Here is a tiny trained network, its code and every weight. The questions are about switching its units off for an input and a target symbol, where a switched-off unit gives its printed mean instead of its output.

import numpy as np


def w(rows, s, z=0):
    codes = np.array(rows[::2]) - 128.0
    scale = np.full(codes.shape[1], s)
    scale[-1] = z or s
    return codes * scale


def f(y):
    return y / 2 * (1 + np.tanh(0.7978845608 * (y + 0.044715 * y**3)))


def softmax(a):
    e = np.exp(a - a.max(-1, keepdims=True))
    return e / e.sum(-1, keepdims=True)


def log_softmax(a):
    a = a - a.max(-1, keepdims=True)
    return a - np.log(np.exp(a).sum(-1, keepdims=True))


def net(x, mask):
    ids = ['ΣΩηλμξτ'.index(c) for c in x.split()]
    T = len(ids)
    res = E[ids] + P[:T]
    u = 0
    for l in range(2):
        r = res
        for j in range(3):
            rows = slice(2 * j, 2 * j + 2)
            q, k, v = (r @ M[l][rows].T for M in (Q, K, V))
            z = softmax(np.where(np.tri(T) > 0, q @ k.T / 2**0.5, -1e9)) @ v
            o = O[l][rows]
            res = res + np.where(mask[u + j], z, o[:, -1]) @ o[:, :-1]
        u += 3
        y = f(res @ A[l][:, :-1].T + A[l][:, -1])
        res = res + np.where(mask[u : u + 8], y, B[l][:, -1]) @ B[l][:, :-1]
        u += 8
    return log_softmax(res[-1] @ U[:, :-1].T + U[:, -1])


Q, K, V, O, A, B = {}, {}, {}, {}, {}, {}
E = w([
[143,131,185,100,163,190,236,154,185,35,234],'Σ',
[133,101,96,34,137,151,65,132,39,82,184],'Ω',
[46,253,85,165,198,86,127,87,144,76,79],'η',
[161,40,161,202,135,165,145,141,127,133,122],'λ',
[46,90,154,57,34,110,188,143,223,120,114],'μ',
[98,113,105,122,213,167,125,73,156,214,117],'ξ',
[68,144,144,182,41,84,105,138,133,63,63],'τ',
],0.004)
P = w([
[213,136,60,171,96,144,97,163,146,137,97],'0',
[81,151,205,121,113,95,234,115,62,150,182],'1',
[124,78,203,101,176,60,119,1,169,83,160],'2',
[108,93,99,155,145,193,84,166,124,76,76],'3',
[61,136,189,122,119,82,220,114,75,167,185],'4',
[211,195,223,41,111,144,130,87,170,153,99],'5',
[75,80,77,170,150,194,88,186,136,71,110],'6',
[36,88,198,90,174,73,189,109,110,126,203],'7',
[159,162,175,169,63,139,251,51,127,199,223],'8',
[54,66,46,180,138,195,116,231,146,90,140],'9',
],0.0036)
Q[0] = w([
[94,105,170,74,111,165,99,120,125,86,119],'0.h1',
[101,95,107,123,123,130,114,125,144,119,119],'0.h1',
[143,95,114,109,123,120,115,130,144,171,111],'0.h2',
[100,91,160,124,145,141,138,111,154,96,117],'0.h2',
[159,79,38,160,158,178,15,93,221,20,91],'0.h3',
[91,98,113,149,205,148,99,253,32,160,94],'0.h3',
],0.02)
K[0] = w([
[161,141,92,181,133,157,130,176,151,145,98],'0.h1',
[148,121,126,107,106,146,103,125,145,134,128],'0.h1',
[121,105,151,146,123,109,120,144,125,101,145],'0.h2',
[141,154,93,116,101,139,104,167,109,119,119],'0.h2',
[53,65,250,143,219,128,72,23,43,132,92],'0.h3',
[85,87,2,217,137,109,174,183,88,170,188],'0.h3',
],0.02)
V[0] = w([
[115,124,112,132,112,121,121,133,141,115,140],'0.h1',
[132,121,127,110,144,129,135,137,130,130,121],'0.h1',
[147,154,133,131,156,144,136,110,126,126,130],'0.h2',
[117,134,123,135,131,127,128,139,142,124,133],'0.h2',
[143,145,146,130,162,138,113,114,114,135,116],'0.h3',
[95,117,114,183,157,102,43,87,1,130,106],'0.h3',
],0.0071)
O[0] = w([
[111,139,150,123,122,135,117,146,126,103,127,123],'0.h1',
[150,142,139,118,131,148,134,119,124,123,117,126],'0.h1',
[148,150,145,130,186,112,127,138,136,136,145,111],'0.h2',
[125,134,106,132,120,122,140,139,114,117,128,119],'0.h2',
[167,132,115,138,183,121,116,115,147,119,118,104],'0.h3',
[142,90,40,164,131,108,9,6,189,79,143,3],'0.h3',
],0.0025,0.00052)
A[0] = w([
[110,140,184,122,99,78,151,130,70,108,156,16],'0.n1',
[119,119,171,100,128,87,169,113,150,133,136,3],'0.n2',
[160,158,11,153,186,152,62,105,127,173,111,104],'0.n3',
[139,193,120,49,183,95,136,72,230,197,171,69],'0.n4',
[68,117,166,183,155,112,172,178,117,160,127,28],'0.n5',
[148,185,165,116,179,70,71,27,93,175,177,63],'0.n6',
[212,173,124,104,151,97,89,123,105,116,83,105],'0.n7',
[194,57,63,181,69,146,18,203,92,95,95,65],'0.n8',
],0.011,0.0016)
B[0] = w([
[99,156,126,106,180,96,153,112,80,177,134,144],'0.n1',
[140,116,161,124,170,100,46,111,88,131,125,128],'0.n2',
[146,150,59,85,254,122,72,147,124,203,79,131],'0.n3',
[109,111,162,171,100,203,152,121,13,123,72,140],'0.n4',
[140,110,66,148,99,131,77,79,80,145,164,189],'0.n5',
[139,87,78,146,83,98,190,53,121,59,128,136],'0.n6',
[212,177,85,127,113,133,43,125,136,131,111,69],'0.n7',
[159,71,150,167,99,84,113,220,18,79,98,250],'0.n8',
],0.0085,0.0013)
Q[1] = w([
[206,210,140,100,50,211,162,144,161,159,92],'1.h1',
[104,98,115,95,145,227,77,220,196,19,55],'1.h1',
[37,74,95,167,191,26,145,74,87,146,216],'1.h2',
[246,212,128,137,39,67,177,38,76,255,182],'1.h2',
[28,33,104,138,219,103,92,201,106,49,107],'1.h3',
[87,109,115,154,167,78,161,45,116,158,230],'1.h3',
],0.027)
K[1] = w([
[119,53,196,67,137,138,126,23,218,13,93],'1.h1',
[1,68,59,139,153,166,130,163,167,64,166],'1.h1',
[223,212,37,118,52,157,206,236,144,203,112],'1.h2',
[222,161,239,86,120,89,127,43,104,143,74],'1.h2',
[72,129,14,158,124,157,158,226,142,153,150],'1.h3',
[254,216,79,107,79,157,189,183,137,210,101],'1.h3',
],0.023)
V[1] = w([
[184,66,95,5,86,133,68,105,83,96,212],'1.h1',
[86,123,136,72,179,183,113,101,14,164,134],'1.h1',
[169,16,210,117,137,161,166,168,168,224,170],'1.h2',
[211,109,132,160,217,211,176,133,105,85,210],'1.h2',
[100,157,92,86,85,106,116,119,111,95,123],'1.h3',
[104,207,151,59,140,97,138,185,106,76,203],'1.h3',
],0.017)
O[1] = w([
[125,105,196,91,137,2,198,86,148,199,132,182],'1.h1',
[205,112,134,156,195,28,103,175,94,143,89,138],'1.h1',
[224,144,166,108,218,177,116,89,94,123,175,236],'1.h2',
[176,168,175,151,77,73,60,68,37,139,190,252],'1.h2',
[95,102,117,127,120,101,143,136,157,147,97,49],'1.h3',
[65,109,109,109,107,73,63,99,148,205,58,4],'1.h3',
],0.0074,0.0031)
A[1] = w([
[127,192,52,126,184,124,51,159,154,148,86,61],'1.n1',
[85,180,82,81,166,177,149,78,220,165,142,99],'1.n2',
[143,167,132,87,158,140,136,53,167,141,178,52],'1.n3',
[161,149,112,115,159,103,32,136,97,175,86,3],'1.n4',
[181,149,95,107,246,144,106,144,173,161,89,118],'1.n5',
[156,92,103,94,129,97,124,211,125,113,95,16],'1.n6',
[137,88,117,121,103,168,91,188,103,97,107,216],'1.n7',
[95,180,155,116,126,183,146,56,182,134,168,233],'1.n8',
],0.013,0.0014)
B[1] = w([
[139,135,195,107,139,60,146,56,128,180,145,163],'1.n1',
[201,36,122,78,133,71,166,147,111,104,130,175],'1.n2',
[69,160,115,171,92,108,81,117,137,152,98,227],'1.n3',
[106,63,85,106,124,142,72,149,111,115,67,202],'1.n4',
[87,179,98,117,247,173,143,180,189,139,121,191],'1.n5',
[125,143,115,142,128,164,43,85,83,140,125,173],'1.n6',
[110,153,134,165,99,84,189,154,143,114,125,218],'1.n7',
[138,131,131,75,97,222,104,101,176,159,133,254],'1.n8',
],0.011,0.0067)
U = w([
[143,80,92,118,122,116,55,145,66,137,77,64],'Σ',
[108,140,184,120,126,12,212,57,164,198,127,160],'Ω',
[34,153,63,194,63,138,153,199,164,82,77,84],'η',
[110,206,151,124,87,189,78,76,154,168,163,115],'λ',
[116,174,93,115,214,136,143,169,170,154,111,126],'μ',
[251,144,172,179,135,123,168,170,40,49,201,254],'ξ',
[168,64,94,61,111,149,172,150,174,116,124,54],'τ',
],0.0031,0.0019)

Each question gives the input, a string of symbols that net reads in full, and the target symbol t.
The units are the heads (2 rows each of Q, K, V and O) and the neurons (one row each of A and B). Each row of codes is followed by its name. A weight is (code - 128) times the scale printed after its matrix; where a second scale follows, it is the last column's (O, A, B and U).
mask holds one flag per unit, layer by layer, with each layer's heads first. A switched-off unit (its flag False) gives its mean, the last column of its rows in O or B, instead of its output. The means were averaged over made-up inputs and are rounded, as every weight is.
A unit's drop is (log p(t) with every unit on - log p(t) with that unit switched off) / (log p(t) with every unit on - log p(t) with every unit switched off).
The circuit of an input: a set's keep is (log p(t) with only the set's units on - log p(t) with every unit switched off) / (log p(t) with every unit on - log p(t) with every unit switched off). Starting from the 12 units with the biggest drops (on a tie, the unit counted first), units are removed one at a time, each time the one whose removal leaves the highest keep (on an exact tie, the one counted first), for as long as the keep stays at least 0.8.
units of the circuit, in order: the units of the circuit, biggest drop first
most important unit: the unit with the biggest drop
k most important neurons: the k neurons with the biggest drops, biggest first
top k neurons in layer l: the k neurons of layer l with the biggest drops, biggest first
heads that matter: for each layer, one digit per head in row order, 1 if its drop is at least 0.15 and else 0, layers parted by /
drop of u: that unit's drop, to one decimal
input η λ λ, target η: units of the circuit, in order => 1.h2, 1.h1, 1.n7
input Ω ξ ξ, target Ω: units of the circuit, in order => 1.h1, 0.n8
input Ω μ ξ μ Σ, target Ω: units of the circuit, in order => 1.h1, 0.n8, 0.n7
input ξ Ω τ, target ξ: top 2 neurons in layer 0 => 0.n3, 0.n4
input η ξ λ λ ξ ξ η μ, target η: heads that matter => 000 / 110
input λ τ λ μ λ Ω, target λ: most important neuron => 1.n8
input ξ λ λ Ω τ τ η Ω ξ ξ, target μ: 3 most important neurons => 1.n5, 0.n3, 0.n6
input ξ Ω μ λ λ η, target μ: units of the circuit, in order => 1.h2, 1.n5, 0.n7
input Σ λ λ, target Σ: heads that matter => 001 / 111
input λ λ λ λ η ξ τ ξ Σ, target ξ: heads that matter => 000 / 101
input λ Ω λ μ τ ξ τ λ Ω, target ξ: 2 most important neurons => 0.n4, 0.n6
input λ ξ λ μ λ ξ, target λ: 3 most important neurons => 1.n8, 0.n8, 1.n3
input Ω Ω μ Ω λ μ, target μ: heads that matter => 001 / 110
input η Ω ξ, target η: most important unit => 1.h2
input Ω λ τ τ Ω Ω Ω, target Σ: 2 most important neurons => 0.n8, 1.n4
input τ λ Ω λ Ω ξ μ τ, target τ: 3 most important neurons => 0.n8, 1.n2, 0.n6
input λ Ω Σ λ μ ξ, target Σ: heads that matter => 000 / 111
input ξ λ μ λ Ω, target ξ: top 2 neurons in layer 0 => 0.n3, 0.n4
input λ ξ η Ω λ λ λ λ, target λ: 2 most important neurons => 1.n8, 0.n8
input η λ ξ μ ξ τ, target ξ: 2 most important neurons => 0.n6, 0.n4
input ξ τ μ, target ξ: most important unit => 1.h1
input τ λ λ, target τ: 2 most important neurons => 1.n2, 0.n8
input λ λ λ λ λ μ ξ λ λ, target μ: 2 most important neurons => 1.n5, 0.n4
input λ λ λ λ τ μ μ λ Ω, target μ: drop of 0.n2 => 0.1
input τ τ τ τ ξ λ Σ Ω, target τ: drop of 0.n3 => 0.0
